Each row has a name. Each piece below is followed by the name of the row it came from, unless a question asks for something else. Each question is about the rows just above it. Places in a row count from 0.

[   7  -28   32   32 -110   54]  q_56
[  0  24 -12 -16 -12  11]  q_990
[ -2 -43  23  54  23  -2]  q_944
[ -2  29  24 -24  24 -11]  q_156
[   7  -28 -110   32 -110   54]  q_22
[ -3  54  23 -43  23  -2]  q_236
key -> tag
[-24] -> q_406
[53] -> q_873
[-23] -> q_222
[-16] -> q_909
[54] -> q_648
[23] -> q_833
[32] -> q_171
[-15] -> q_181
[-43] -> q_134
Join q_944 by its entry at place 3: : q_648
[ 54 -43  23  -2  23  -3] is which row reordered? : q_236
[  54 -110   32 -110  -28    7] is which row reordered? : q_22
Where do [  0  24 -12 -16 -12  11] appear? : q_990

[  7 -87  62  39  25  -4  13  -3] = q_812
[-32 -87  10  38  17  23  21  39] = q_439
[-26 -87  19  39  25  -3 -29   8] = q_815
Go on from [39 25 -3] to the end of its row. : [-29   8]
tags:
[6] -> q_732
[7] -> q_518
[-32] -> q_424
[8] -> q_242
[25] -> q_612
[26] -> q_330
Join q_812 by its entry at place 0: : q_518

[ -63    0   -1   -1   -3    5   58  -67    2  -57   -1    2    3 -102
   -8   -3   -5    3   -4   -3] = q_140
[-63   0  -1  -1  -3   5  58 -67   2 -57  -1   2   2   7   2 -31   2  38
   6   0] = q_294
[-63   0  -1  -1  -3   5  58 -67   2 -57  -1   2   4   7   2 -31   2   2
  50  56] = q_859
[ 58 -67   1 -57  -1   2  58 -67   2 -57  -1   1   3   7   2 -31   2  38
   6   5] = q_803
The row with [-63   0  -1  -1  -3   5  58 -67   2 -57  -1   2   4   7   2 -31   2   2
  50  56] is : q_859
[  5   7   2   0 -63   0 -31   2  -1   2   6  38 -67   2  -1  -3 -57  -1
   2  58] is which row reordered? : q_294
Go on from [3 7 2] to the end of its row. : [-31   2  38   6   5]
Table of tags by key:
[2] -> q_555
[-63] -> q_29
[3] -> q_670
[4] -> q_894
[-1] -> q_350
[5] -> q_138
[0] -> q_381
Join q_859 by its entry at place 12: : q_894
The rest of the row after [-1  2  2  7  2]: : [-31   2  38   6   0]
After [  3   7   2 -31], its row goes on with : [ 2 38  6  5]

[108  96 111 -80] = q_746
[-44 -38 -41 -41] = q_946
[107  96 111 -80] = q_690
[-38 -40 -41 -44] = q_336
Go on from [-38 -40] to the end of its row. : [-41 -44]
[-44 -38 -40 -41] is which row reordered? : q_336
Which row holds these entries in another order? [-80 111  96 107] : q_690

[ 5 -1  6 34  2  5 19]  q_697
[-67   3   2 -11 -50  12 -38]  q_38
[ 91 -12  21  71 -18  13   7]  q_791
[34  2  5 18 -1  5  6]  q_268
[-16   9   2  -7  -9   4  -9]  q_865
[ 5 34 19  5  2  6 -2]  q_349
[23  1  2 12  1  4  4]  q_358
What are the next 3 entries after [ 1  2 12]? : [1 4 4]
The next 3 entries after [  3   2 -11]: : [-50  12 -38]
Which row holds these entries in another order? [-1 18  5  6 34  5  2] : q_268
[ 5 19  2 -1  6  5 34] is which row reordered? : q_697
key -> tag
[20] -> q_417
[19] -> q_775
[34] -> q_633
[5] -> q_68
[-3] -> q_948
[6] -> q_376
[-2] -> q_842
Look up the entry of q_697 at place 6 in the table: : q_775
which: [ 5 -1  6 34  2  5 19] : q_697
Give the next 3 entries after [ 91 -12]. : [ 21  71 -18]

[ 68  14  51 -18  57 -64  40 -20 -24  62 -51 -51 -23  79  56  -3   0 -42
 -27  15 -55 -45  61  10 -25  -9 -34  15  -1 -42  51   3  19  44   0  21
 -41  -2   3  51  16 -13 -24 -46  85] = q_401
[ 58  28  36 -19  33 -32 -29 -32   4  39 -35 -48 -24  75  34  27 -28 -45
 -42  -9 -27  61 -55 -34  15 -25  10  37 -25 -36  50  36  17  22  30  45
 -58 -28  24  30  37 -32 -22 -54  87] = q_820
[-29  28  36 -19  33 -32 -29 -25   4  39 -35 -48 -24  75  34  27 -82   0
  27  -8 -59 -36  67 -25 -36 -16 -38  37 -25 -36  50  36  53  22  30  45
 -58 -28  24  30  37 -32 -22 -54  87] = q_361
[-36  56 -19  16 -40 -64  39 -38  63 -48  46  42  18 -33 -22  56 -81   0
  66 -45  24  48   8  10 -25  -9 -33  15 -57  44  -3  61  38 -13  85  40
   0 -48  74 -28  75 -55  27   5 -30] = q_76
After [ 10 -25  -9 -34  15], its row goes on with : [ -1 -42  51   3  19  44   0  21 -41  -2   3  51  16 -13 -24 -46  85]
The next 3 entries after [-42 -27  15 -55 -45  61  10 -25  -9 -34]: : [ 15  -1 -42]
The next 3 entries after [ 15 -25  10]: : [ 37 -25 -36]
The rest of the row after [-64  39]: : [-38  63 -48  46  42  18 -33 -22  56 -81   0  66 -45  24  48   8  10 -25
  -9 -33  15 -57  44  -3  61  38 -13  85  40   0 -48  74 -28  75 -55  27
   5 -30]
Go on from [-51 -23] to the end of its row. : [ 79  56  -3   0 -42 -27  15 -55 -45  61  10 -25  -9 -34  15  -1 -42  51
   3  19  44   0  21 -41  -2   3  51  16 -13 -24 -46  85]
Where do [-29  28  36 -19  33 -32 -29 -25   4  39 -35 -48 -24  75  34  27 -82   0
  27  -8 -59 -36  67 -25 -36 -16 -38  37 -25 -36  50  36  53  22  30  45
 -58 -28  24  30  37 -32 -22 -54  87] appear? : q_361
The rest of the row after [-81   0]: : [ 66 -45  24  48   8  10 -25  -9 -33  15 -57  44  -3  61  38 -13  85  40
   0 -48  74 -28  75 -55  27   5 -30]

[-16 -84  47 -30  11  -8 -30  23  63  90  14  61  38 -29  33  40  47 -41
  22 -10 -13 -52   8   4]  q_203
[-22 -77  43 -28  17 -23 -25  21  67 104  35  60  47 -22  24  44  59 -32
  16 -20 -26 -63   2   8]  q_448
[ -39  -44   -7  -32   23 -118   64   35    2   90   13   44   70  -75
   41   17    3  -32   28   61  -48  -38  -12   14]  q_211
After [90 13], its row goes on with : [ 44  70 -75  41  17   3 -32  28  61 -48 -38 -12  14]
Give the next 3 entries after [44 59]. : [-32  16 -20]

[   5  -21    5  -74  -45 -119  -20  -85] -> q_986
[ 51  27 -69 -29 -33 -62  70 -76] -> q_522
[-40   1  80  16  85  89  24 -32] -> q_42
[   5  -21    5  -74  -45 -119  -20  -46] -> q_363
[ -30  -14   42  -37  -61 -108  -49  -56] -> q_32
[-56 -43 -32 -59 -19  61 -97  43] -> q_769
The rest of the row after [-56 -43]: : [-32 -59 -19  61 -97  43]
tags:
[89] -> q_789
[4] -> q_6
[5] -> q_849
[62] -> q_142
[-119] -> q_882
[61] -> q_546
[-118] -> q_918
Look up the entry of q_986 at place 5 in the table: : q_882

[-38 108 104  61 -23 -81 100  24 -92  79   1  74  25   8  23 -94  35 -65
  98  61  62  66  -3  37 -79  34  61  39 103  -2 -78 -50 -56  11] : q_577
[-75 -66 -32  42 -67  82  84  30   7  11 -57  42 -50  -3  72 -11 -10  41
  89  72   6 -70  56  -2 -27   7  78  15 -23 -66  -5   4  78   5] : q_875
[-54  -9 -50 -60  65 -55  26 -40  40  56  45  68   6 -66  29  46  34 -70
  39  54  54  18  20  15  53  58 -16  57 -14  31 -29   8  28   1] : q_455
[-66 -52 -31  31 -61  59  61  26  19  -9 -59  10 -26  15  37  -9  -4  30
  51  32  16 -64  20  -1 -12  16  69  27  -5 -52 -11  -7  42  -2] : q_737
[ 65  57  29 -14  56 -40 -54   1  39 -16  40 -43  71  45 -59  34  31  -9
 -70 -66  28  54 -50  20  54  29 -29  26  46  68  18   6 -55   8] : q_429
[-32 104 102  58 -18 -76  97  22 -92  81   6  78  20   3  28 -89  33 -61
  99  67  56  67   5  35 -77  30  56  32  94   0 -72 -45 -47  13] : q_366
[ 17   0 -16  -8  10   8 -38  12  72 -48 -11 -65  52  56 -53  39  18  20
 -67 -72  28 -10 -51   9  59  35   9  42  29  27  16   2 -28  -2] : q_313
[-22  -4 -20  10 -26  10 -11  28  83 -63 -51 -81  64  82 -63  22  26  19
 -59 -85  56 -35 -76  15  53  59  50  76  58   7  -8 -21 -47 -10] : q_695
Put [-70 -66 -59 -55 -54 -50 -43 -40 -29 -16 -14  -9   1   6   8  18  20  26
  28  29  29  31  34  39  40  45  46  54  54  56  57  65  68  71] back in order: which row is it? : q_429
Put [  8 -55   6  18  68  46  26 -29  29  54  20 -50  54  28 -66 -70  -9  31
  34 -59  45  71 -43  40 -16  39   1 -54 -40  56 -14  29  57  65] back in order: which row is it? : q_429
After [15 53 59], its row goes on with : [ 50  76  58   7  -8 -21 -47 -10]
[-94 -92 -81 -79 -78 -65 -56 -50 -38 -23  -3  -2   1   8  11  23  24  25
  34  35  37  39  61  61  61  62  66  74  79  98 100 103 104 108] is which row reordered? : q_577

[-30 -34 -13 -41 -45  40 -40  77   3  20 -35 -15  56 -23   0  -1  -8 -19
 -12  53  16 -16  65  -4  -5  26 -11  33  34  40  36  16  18 -23  43  10
 -22   2 -40   0  60 -30  11  32 -37 -52 -42  30 -58 -70 -28 -37  36  21
   8 -65   6 -42]  q_585
[ 17  30  15  31  31 -52  11 -92  -1  20  26  17 -22 -19  22 -14  -3  22
  18 -29   4  14 -47 -14   8  12 -43  -4  20  11  -9 -14   1  23 -16 -10
  53   7   4  -5 -54  38 -11 -20  46 -10  50  -1  77  39 -26   6 -12 -19
 -60  37  12  13]  q_50
[ -6  16   3  15   4 -36 -10 -71   8  54   4   8  16 -37  23 -26 -15  20
  13  -1  17   0 -13 -34  16  31 -54  14  56  35   3  -6   9  12   4  -2
  53  20 -32 -11 -30  29  -1  -8  30 -47  33  16  61   5 -55 -14  16 -20
 -74   4  28  -4]  q_422
[ 14  -1  -1   1  14  23  35  28  -4 -56   9 -10 -38  59 -27  21  20  -7
 -10 -26 -28  -2 -21  26  -5 -50  71 -35 -72 -58 -25  -4 -21  -4 -31  -3
 -45 -11  42   9   3 -16  -5 -15 -18  80 -14 -35 -24  39  79  39 -26  -6
  71  31 -21  36]  q_725
[-22 -33 -12 -39 -36  56 -14  99   2 -25 -29 -17  26  16 -25  16   5 -25
 -20  31  -3 -17  55  19  -9  -9  37  10 -22  -2  14  13   0 -25  21   9
 -57  -8  -9   5  55 -39   9  20 -50   4 -55   5 -80 -50  24  -9  15  24
  61 -44 -12 -17]  q_858
[ 16  -3  12   5  18  10  22  35  -9 -52   7   2 -36  39 -17  25  17 -15
  -3 -12 -20   7 -13  34 -19 -33  43 -24 -55 -47 -13  -1 -13  -8 -14  -7
 -32 -15  40  11   0 -14   4  -8 -12  61 -18 -30 -32  19  54  24 -26  18
  63  18 -30  24]  q_534
[ 27  17   7  16  29  -3  34  -9  -3 -41  25   2 -50  46 -11  15  15   2
   0 -36 -24  12 -39  20  -9 -39  42 -38 -24  -4  13  15 -15   1 -35  -7
 -15 -11  47   8 -28   3  -4 -19   8  69  12 -35   7  51  55  40 -33  -5
  42  51 -20  37]  q_217
[ -6 -20  -8 -24 -13  43  -1  85  -3 -38 -17 -10   1  30 -24  23   9 -25
 -15  13  -9  -9  33  31 -11 -25  48  -6 -42 -25   2   7  -6 -22   5   4
 -56 -15  11  10  39 -36   7  14 -43  33 -47 -10 -71 -22  41   9  -2  25
  69 -20 -25  -1]  q_925
[ -25  -41  -19  -42  -42   66  -16  118   -3  -27  -35  -25   31   21
  -35   21    6  -28  -23   38   -1  -18   61   20   -6  -14   51    8
  -24   -4   14   15    1  -30   23   16  -67  -15   -6    9   78  -53
   10   22  -62   10  -61    7 -100  -53   33  -10   20   25   77  -48
  -14  -18]  q_916
[ 26  12   9  15  31 -11  32  11 -11 -42  17   7 -53  37  -5  19  16 -10
   0 -28 -19  12 -33  35 -23 -35  27 -28 -59 -49 -17  -4 -13  -1 -20 -11
 -18 -12  45   6 -18   2   1 -12   2  63  -1 -31  -8  35  48  28 -37  10
  47  34 -27  27]  q_933
[  2  19  -7  19  11 -28   5 -88   8  33  15 -13 -15   0   8  -1 -37  23
  17  16  20  13 -26 -40  31  11 -23  -3  32  17 -20 -12  -3  26 -23   4
  41  16 -11  -9 -39  28 -17 -22  36 -18  47   5  73  39 -19  10   1 -42
 -59  32  27  13]  q_605
[-10   6  -2   4 -10 -25 -22 -51   7  53  -2   7  29 -44  23 -26 -16  17
  10  16  25   1   5 -36  15  41 -55  23  65  49  16  -1  11  10  14   0
  47  13 -40 -11 -12  23  -2   3  22 -60  21  27  43 -15 -62 -27  20 -11
 -74 -15  25 -22]  q_736
What are the next 3 entries after [  8  16 -37  23 -26 -15  20  13  -1  17   0 -13]? : [-34  16  31]
key -> tag
[61] -> q_547
[16] -> q_658
[-47] -> q_101
Look up the entry of q_534 at place 45 in the table: : q_547
[ 17  30  15  31  31 -52  11 -92  -1  20  26  17 -22 -19  22 -14  -3  22
  18 -29   4  14 -47 -14   8  12 -43  -4  20  11  -9 -14   1  23 -16 -10
  53   7   4  -5 -54  38 -11 -20  46 -10  50  -1  77  39 -26   6 -12 -19
 -60  37  12  13] is in which row? : q_50
The rest of the row after [-24  -4  14  15]: : [   1  -30   23   16  -67  -15   -6    9   78  -53   10   22  -62   10
  -61    7 -100  -53   33  -10   20   25   77  -48  -14  -18]

[  37  -90   30   51  -86   51  -85   42   79 -110  111   18   75] = q_808
[  33  -62  -65  -57 -103   37  -83  -67   26   -8  -33  -87  -92] = q_638
[ -67   -8   26   33  -65   38  -62  -33  -87 -103  -92  -57  -83] = q_199
[  33  -62  -65  -57 -103   37  -83  -67   26   -8  -33  -87  -24] = q_954
Which row holds these entries in another order? [  75   37  -90   30   51  -86   51  -85   42   79 -110  111   18] : q_808
Put [-103  -92  -65  -62   -8   26  -87   33  -67  -83  -33  -57   38] back in order: which row is it? : q_199
which: [  33  -62  -65  -57 -103   37  -83  -67   26   -8  -33  -87  -92] : q_638
tags:
[50] -> q_279
[-57] -> q_716
[30] -> q_299
[52] -> q_277
[-90] -> q_984
[51] -> q_99
[-58] -> q_65
Join q_808 by its entry at place 3: : q_99
Put [ -92  -87  -33   -8   26  -67  -83   37 -103  -57  -65  -62   33] back in order: which row is it? : q_638

[-16  53  58  23  93  69  12 -29 -31  -5] : q_682
[ -7 -15 -19   8  14  22   3  15  25 -20] : q_898
[  6  35  38   7  20  25  26 -44  16  -4] : q_619
[ -4 -27 -29  -7 -18 -21 -18  32 -11   4] : q_631
[  9 -14 -15  -7 -35 -24   2   2  17   1] : q_210
[-14 -28 -29  -2 -18 -21 -18  49 -34   4] : q_666
[-32  26  29  20 105  66 -18  20 -70  -2] : q_558
[ 15  -8   2  16 -29 -13  16  18 -14  -8] : q_343
[  2  15  14  35 -41  21   3  18  -6  -5] : q_204
[-19  15   3  -7  22  25 -20 -16  14   8] : q_14
[ 10 -61 -65 -23 -85 -69 -21  44  17   7] : q_308
Give the next 3 entries after [ 2 15]. : [ 14  35 -41]
key -> tag
[-44] -> q_861
[-16] -> q_810
[-20] -> q_531
[-15] -> q_413
[-21] -> q_164
Look up the entry of q_14 at place 7 in the table: : q_810
[  8  14 -16 -20  25  22  -7   3  15 -19] is which row reordered? : q_14
which: [ 15  -8   2  16 -29 -13  16  18 -14  -8] : q_343
which: [ -4 -27 -29  -7 -18 -21 -18  32 -11   4] : q_631

[  21   78  -84   83  -53 -112  -42   -1]  q_936
[ -49   86 -110   16  -90 -111    1  -93]  q_888
[ -64  -77 -101 -106  -22  -81  -57   11]  q_869
[ 21  78 -84  83 -53 -88 -42  -1]  q_494
[-44  89  83 -53 -84  14 -64 112]  q_571
which: [ 21  78 -84  83 -53 -88 -42  -1] : q_494

